Below is a small trained network, with its code and all its weights. Each question gives an input and a class and asks what happens when units are switched off, that is, made to give their printed mean instead of their output.

import numpy as np


def w(rows, s, z=0):
    codes = np.array(rows[::2]) - 128.0
    scale = np.full(codes.shape[1], s)
    scale[-1] = z or s
    return codes * scale


def norm(h):
    return h / np.sqrt((h * h).mean(-1, keepdims=True) + 1e-5)


def f(y):
    return np.maximum(y, 0)


def log_softmax(a):
    a = a - a.max(-1, keepdims=True)
    return a - np.log(np.exp(a).sum(-1, keepdims=True))


def net(x, mask):
    res = np.array(x, float).reshape(1, 6) / 4 @ E
    u = 0
    for l in range(2):
        y = f(norm(res) @ A[l][:, :-1].T + A[l][:, -1])
        res = res + np.where(mask[u : u + 6], y, B[l][:, -1]) @ B[l][:, :-1]
        u += 6
    return log_softmax(norm(res)[-1] @ U[:, :-1].T + U[:, -1])


A, B = {}, {}
E = w([
[147,2,100,97,94,74,83,129,65,79,93],'x0',
[179,107,210,145,188,117,148,142,135,94,171],'x1',
[221,219,100,116,200,180,93,133,123,134,98],'x2',
[163,143,129,132,73,154,198,179,101,220,109],'x3',
[110,149,160,114,155,90,51,170,206,109,64],'x4',
[122,142,92,26,50,156,100,220,79,53,118],'x5',
],0.0062)
A[0] = w([
[203,38,127,130,189,114,155,100,190,92,82,140],'0.n1',
[66,202,32,148,51,130,139,223,109,151,118,247],'0.n2',
[110,143,148,50,159,125,51,129,236,150,67,221],'0.n3',
[176,87,41,195,161,170,208,93,31,186,23,211],'0.n4',
[90,181,2,72,79,177,232,90,153,141,65,180],'0.n5',
[122,41,81,168,114,43,153,79,160,125,122,231],'0.n6',
],0.0061,0.0015)
B[0] = w([
[62,201,109,87,84,182,215,187,92,196,111,216],'0.n1',
[179,226,157,115,173,80,182,129,179,186,45,251],'0.n2',
[55,178,85,4,89,75,90,189,145,163,98,240],'0.n3',
[53,164,150,70,121,148,2,142,202,86,75,254],'0.n4',
[76,116,2,45,80,144,119,179,93,139,172,242],'0.n5',
[102,161,61,153,118,171,141,147,41,174,187,249],'0.n6',
],0.0068,0.005)
A[1] = w([
[159,162,236,136,145,174,173,131,141,111,140,102],'1.n1',
[169,111,78,66,78,157,148,181,40,116,98,252],'1.n2',
[117,152,105,143,160,103,118,112,40,164,152,87],'1.n3',
[93,97,126,137,141,136,126,146,97,154,166,84],'1.n4',
[90,166,90,154,254,112,183,109,124,126,188,196],'1.n5',
[163,7,117,76,57,55,121,157,74,116,74,240],'1.n6',
],0.007,0.0023)
B[1] = w([
[132,91,203,139,179,65,98,145,94,152,200,159],'1.n1',
[167,159,229,92,161,121,34,93,168,126,126,255],'1.n2',
[144,83,128,194,74,241,137,116,176,118,1,163],'1.n3',
[147,88,110,179,115,178,124,56,131,119,156,158],'1.n4',
[115,48,80,76,76,71,119,132,78,163,176,190],'1.n5',
[190,147,107,115,167,120,51,140,209,127,60,203],'1.n6',
],0.008,0.0088)
U = w([
[248,102,174,142,202,71,116,118,166,29,86,127],'0',
[33,37,63,237,78,132,217,85,89,195,112,108],'1',
[86,245,76,18,118,82,72,185,194,187,68,178],'2',
[148,62,128,160,87,222,35,88,107,135,152,103],'3',
[128,160,72,236,166,113,214,144,146,49,131,15],'4',
[117,107,172,123,168,29,201,154,76,204,254,132],'5',
[165,153,89,208,137,122,224,139,98,27,131,3],'6',
[63,94,8,171,185,103,165,134,105,99,194,111],'7',
],0.0078,0.0045)

Each question gives the input, the list of numbers given to net, and the class t.
The units are the neurons (one row each of A and B). Each row of codes is followed by its name. A weight is (code - 128) times the scale printed after its matrix; where a second scale follows, it is the last column's (A, B and U).
mask holds one flag per neuron, layer by layer. A switched-off neuron (its flag False) gives its mean, the last column of its row in B, instead of its output. The means were averaged over made-up inputs and are rounded, as every weight is.
A unit's drop is (log p(t) with every unit on - log p(t) with that unit switched off) / (log p(t) with every unit on - log p(t) with every unit switched off).
The circuit of an input: a set's keep is (log p(t) with only the set's units on - log p(t) with every unit switched off) / (log p(t) with every unit on - log p(t) with every unit switched off). Starting from all 12 units, units are removed one at a time, each time the one whose removal leaves the highest keep (on an exact tie, the one counted first), for as long as the keep stays at least 0.8.
circuit, biggest first: the units of the circuit, biggest drop first
unit that matters most: the unit with the biggest drop
k most important neurons: the k neurons with the biggest drops, biggest first
k most important neurons of layer l: the k neurons of layer l with the biggest drops, biggest first
drop when u is switched off: that unit's drop, to one decimal
input [3,6,-4,5,4,-5], class 1: unit that matters most	0.n6
input [-3,3,-8,-8,6,-5], class 1: circuit, biggest first	1.n2, 0.n4, 1.n6
input [5,3,-6,-3,-8,-1], class 3: 3 most important neurons	1.n6, 0.n6, 1.n2
input [-3,8,6,4,5,7], class 0: circuit, biggest first	0.n5, 0.n1
input [0,5,4,1,-3,-1], class 5: 2 most important neurons	1.n1, 0.n3
input [-3,7,7,-7,-1,8], class 0: circuit, biggest first	0.n5, 0.n4, 0.n1
input [-3,0,1,-5,-3,2], class 7: circuit, biggest first	0.n3, 1.n5, 1.n6, 0.n4
input [-7,0,-7,3,0,-7], class 1: circuit, biggest first	1.n2, 0.n2
input [-8,3,6,-4,3,-7], class 5: 2 most important neurons of layer 0	0.n4, 0.n5
input [7,-5,6,-6,-3,4], class 0: 2 most important neurons	1.n2, 0.n3
input [3,1,0,2,-6,-6], class 1: circuit, biggest first	1.n2, 0.n5
input [-3,6,4,6,-7,-4], class 5: 2 most important neurons	1.n1, 1.n2
input [7,-1,-5,5,5,5], class 0: 2 most important neurons of layer 1	1.n6, 1.n2
input [5,7,3,-7,8,-7], class 2: circuit, biggest first	0.n1
input [-8,5,4,4,1,3], class 5: 3 most important neurons	1.n1, 0.n4, 1.n6
input [-1,4,0,4,-1,4], class 5: 2 most important neurons	0.n3, 1.n1
input [-3,4,-2,-5,-4,-1], class 5: 2 most important neurons of layer 1	1.n1, 1.n5
input [8,-2,-8,-1,-2,-2], class 3: 2 most important neurons	0.n6, 1.n6
input [6,4,-8,-4,7,-8], class 1: 2 most important neurons of layer 0	0.n6, 0.n1
input [1,8,-3,-5,2,-6], class 1: most important neuron	0.n6
input [-8,6,7,7,1,4], class 5: 3 most important neurons of layer 1	1.n1, 1.n6, 1.n3
input [0,-3,4,-8,-2,-8], class 1: drop when 1.n5 is switched off	0.1
input [3,0,-3,-3,-8,-6], class 1: drop when 1.n2 is switched off	0.3
